Below are the code and all the weights of a small trained network. Each question names an input and a class and asks about switching units off, where a switched-off unit gives its printed mean instead of its output.

import numpy as np


def w(rows, s, z=0):
    codes = np.array(rows[::2]) - 128.0
    scale = np.full(codes.shape[1], s)
    scale[-1] = z or s
    return codes * scale


def norm(h):
    return h / np.sqrt((h * h).mean(-1, keepdims=True) + 1e-5)


def f(y):
    return y / 2 * (1 + np.tanh(0.7978845608 * (y + 0.044715 * y**3)))


def log_softmax(a):
    a = a - a.max(-1, keepdims=True)
    return a - np.log(np.exp(a).sum(-1, keepdims=True))


def net(x, mask):
    res = np.array(x, float).reshape(1, 7) / 4 @ E
    u = 0
    for l in range(4):
        y = f(norm(res) @ A[l][:, :-1].T + A[l][:, -1])
        res = res + np.where(mask[u : u + 7], y, B[l][:, -1]) @ B[l][:, :-1]
        u += 7
    return log_softmax(norm(res)[-1] @ U[:, :-1].T + U[:, -1])


A, B = {}, {}
E = w([
[113,112,155,70,104,137,78,65,178],'x0',
[70,60,115,208,89,88,171,73,119],'x1',
[129,130,129,127,128,127,128,127,128],'x2',
[132,127,133,131,125,128,129,127,129],'x3',
[119,147,102,138,254,92,125,66,133],'x4',
[159,167,119,49,89,53,243,77,144],'x5',
[69,98,215,79,171,100,159,173,98],'x6',
],0.0057)
A[0] = w([
[176,41,183,176,166,199,103,104,109,97],'0.n1',
[200,255,181,60,124,126,149,109,96,95],'0.n2',
[103,109,175,93,89,110,55,63,194,145],'0.n3',
[116,191,129,140,207,107,125,56,106,126],'0.n4',
[136,99,139,165,132,162,52,150,76,254],'0.n5',
[191,94,201,120,117,71,94,88,155,59],'0.n6',
[157,160,113,181,142,160,226,165,51,147],'0.n7',
],0.0057,0.0048)
B[0] = w([
[62,230,142,165,113,125,122,126,65,156],'0.n1',
[75,209,102,136,177,119,51,128,88,175],'0.n2',
[46,119,3,87,138,152,202,190,169,173],'0.n3',
[181,23,128,79,31,153,161,194,176,166],'0.n4',
[82,224,59,60,135,41,153,105,128,255],'0.n5',
[97,125,141,190,134,204,190,88,203,116],'0.n6',
[62,98,44,66,116,123,156,183,248,181],'0.n7',
],0.0054,0.0055)
A[1] = w([
[135,89,89,114,234,50,97,75,120,193],'1.n1',
[82,153,88,96,112,90,149,145,109,134],'1.n2',
[100,57,162,200,124,74,108,106,150,2],'1.n3',
[108,175,92,67,143,77,142,120,144,181],'1.n4',
[105,148,143,99,3,136,105,176,60,183],'1.n5',
[155,23,85,110,94,94,188,129,168,117],'1.n6',
[199,123,86,174,87,167,97,90,125,60],'1.n7',
],0.007,0.0028)
B[1] = w([
[215,38,175,182,1,223,105,188,149,204],'1.n1',
[127,167,174,199,145,148,170,86,206,223],'1.n2',
[102,172,117,118,107,138,141,52,25,130],'1.n3',
[138,159,212,192,76,178,123,104,82,253],'1.n4',
[221,26,155,194,153,185,96,99,138,215],'1.n5',
[116,203,143,162,158,191,82,118,74,199],'1.n6',
[130,163,110,92,209,108,89,44,190,138],'1.n7',
],0.0059,0.0063)
A[2] = w([
[97,105,207,92,167,140,139,146,40,161],'2.n1',
[36,55,185,6,157,61,173,194,16,30],'2.n2',
[83,41,243,123,142,101,147,167,178,114],'2.n3',
[111,129,169,92,125,241,86,3,122,175],'2.n4',
[67,128,109,177,112,95,33,186,88,4],'2.n5',
[88,157,167,161,120,104,127,154,147,22],'2.n6',
[180,141,72,191,160,79,204,229,88,102],'2.n7',
],0.0057,0.0019)
B[2] = w([
[205,223,28,178,112,98,91,124,162,159],'2.n1',
[197,136,49,158,183,51,75,32,209,140],'2.n2',
[196,124,3,190,144,131,124,85,191,179],'2.n3',
[97,137,76,155,163,91,212,239,137,253],'2.n4',
[125,145,183,97,169,199,153,12,162,151],'2.n5',
[76,164,136,213,151,75,134,72,230,139],'2.n6',
[34,81,111,6,126,152,160,120,216,159],'2.n7',
],0.0059,0.0049)
A[3] = w([
[74,114,151,182,223,161,30,149,112,8],'3.n1',
[87,38,79,143,84,97,143,76,144,102],'3.n2',
[197,157,165,101,81,90,220,82,108,44],'3.n3',
[159,156,1,116,112,109,73,53,126,6],'3.n4',
[67,84,93,167,180,167,13,141,122,84],'3.n5',
[125,20,101,149,134,130,178,56,26,162],'3.n6',
[41,101,108,187,105,34,149,72,52,142],'3.n7',
],0.0062,0.0018)
B[3] = w([
[142,92,161,127,37,58,142,74,108,200],'3.n1',
[162,152,165,21,159,129,79,198,182,227],'3.n2',
[52,48,208,115,170,131,94,12,84,187],'3.n3',
[168,114,133,192,219,30,163,118,145,225],'3.n4',
[106,106,214,70,102,91,255,61,90,253],'3.n5',
[191,147,150,66,99,150,52,214,118,197],'3.n6',
[181,253,164,71,168,137,56,225,75,247],'3.n7',
],0.0064,0.002)
U = w([
[180,142,61,151,159,48,100,59,172,136],'0',
[152,216,148,23,134,134,51,184,71,108],'1',
[77,130,198,109,84,116,171,10,65,134],'2',
[119,148,129,178,118,153,139,140,129,178],'3',
[121,146,127,176,121,154,140,138,127,172],'4',
[188,1,127,109,89,179,128,146,133,97],'5',
[46,125,68,38,115,132,180,150,188,83],'6',
[59,95,96,170,166,131,95,121,33,2],'7',
],0.013,0.0098)

Each question gives the input, the list of numbers given to net, and the class t.
The units are the neurons (one row each of A and B). Each row of codes is followed by its name. A weight is (code - 128) times the scale printed after its matrix; where a second scale follows, it is the last column's (A, B and U).
mask holds one flag per neuron, layer by layer. A switched-off neuron (its flag False) gives its mean, the last column of its row in B, instead of its output. The means were averaged over made-up inputs and are rounded, as every weight is.
A unit's drop is (log p(t) with every unit on - log p(t) with that unit switched off) / (log p(t) with every unit on - log p(t) with every unit switched off).
The circuit of an input: a set's keep is (log p(t) with only the set's units on - log p(t) with every unit switched off) / (log p(t) with every unit on - log p(t) with every unit switched off). Starting from the 12 units with the biggest drops (on a tie, the unit counted first), units are removed one at a time, each time the one whose removal leaves the highest keep (on an exact tie, the one counted first), for as long as the keep stays at least 0.8.
units of the circuit, in order: the units of the circuit, biggest drop first
top k neurons: the k neurons with the biggest drops, biggest first
k most important neurons of layer l: the k neurons of layer l with the biggest drops, biggest first
input [-7,-2,1,0,0,-5,3], class 6: units of the circuit, in order => 2.n7, 0.n7
input [0,-1,6,-5,4,6,-1], class 2: units of the circuit, in order => 3.n3
input [-2,-7,-5,-1,8,3,2], class 5: units of the circuit, in order => 1.n1, 0.n5
input [-4,-4,-1,-5,-7,1,-5], class 5: top 2 neurons => 1.n5, 1.n6
input [1,-5,1,7,-8,-2,0], class 5: top 2 neurons => 1.n5, 1.n6
input [8,-3,-7,-8,3,6,0], class 3: top 3 neurons => 1.n4, 2.n4, 0.n3
input [5,0,-1,8,-6,4,2], class 3: top 2 neurons => 0.n3, 1.n6
input [-6,7,3,6,-8,-6,-4], class 5: units of the circuit, in order => 1.n5, 1.n4
input [-6,-7,-7,-3,-3,5,7], class 0: top 2 neurons => 2.n2, 1.n6
input [6,2,-4,-4,-7,1,7], class 0: units of the circuit, in order => 1.n1, 2.n2
input [7,5,4,-7,7,1,0], class 3: units of the circuit, in order => 2.n4, 1.n1
input [-8,7,4,-2,1,3,5], class 6: 4 most important neurons of layer 2 => 2.n7, 2.n6, 2.n3, 2.n1
input [6,-5,-4,-1,-6,8,-8], class 0: units of the circuit, in order => 1.n1, 3.n4
input [3,5,7,-2,8,0,1], class 5: units of the circuit, in order => 1.n1
input [-3,4,-8,-8,-7,1,8], class 0: 2 most important neurons of layer 1 => 1.n1, 1.n4
input [-1,-7,-1,7,8,0,-4], class 5: units of the circuit, in order => 1.n1, 0.n4
input [-6,2,-3,-5,3,8,-6], class 2: units of the circuit, in order => 3.n3, 1.n4
input [6,0,-2,-8,-7,-4,8], class 0: top 2 neurons => 1.n1, 2.n3
input [8,-5,4,7,-3,0,-6], class 6: top 2 neurons => 0.n3, 2.n4
input [-8,-4,-6,7,-5,-3,-1], class 6: top 2 neurons => 2.n7, 1.n1
input [-6,7,-2,-4,-6,-1,8], class 0: most important neuron of layer 2 => 2.n3
input [8,3,1,-3,-2,6,2], class 6: top 3 neurons => 0.n3, 2.n4, 0.n5
input [7,-5,0,-6,1,2,-2], class 6: 2 most important neurons of layer 2 => 2.n4, 2.n1
input [-8,-5,2,-3,0,-1,0], class 6: top 2 neurons => 2.n7, 0.n7
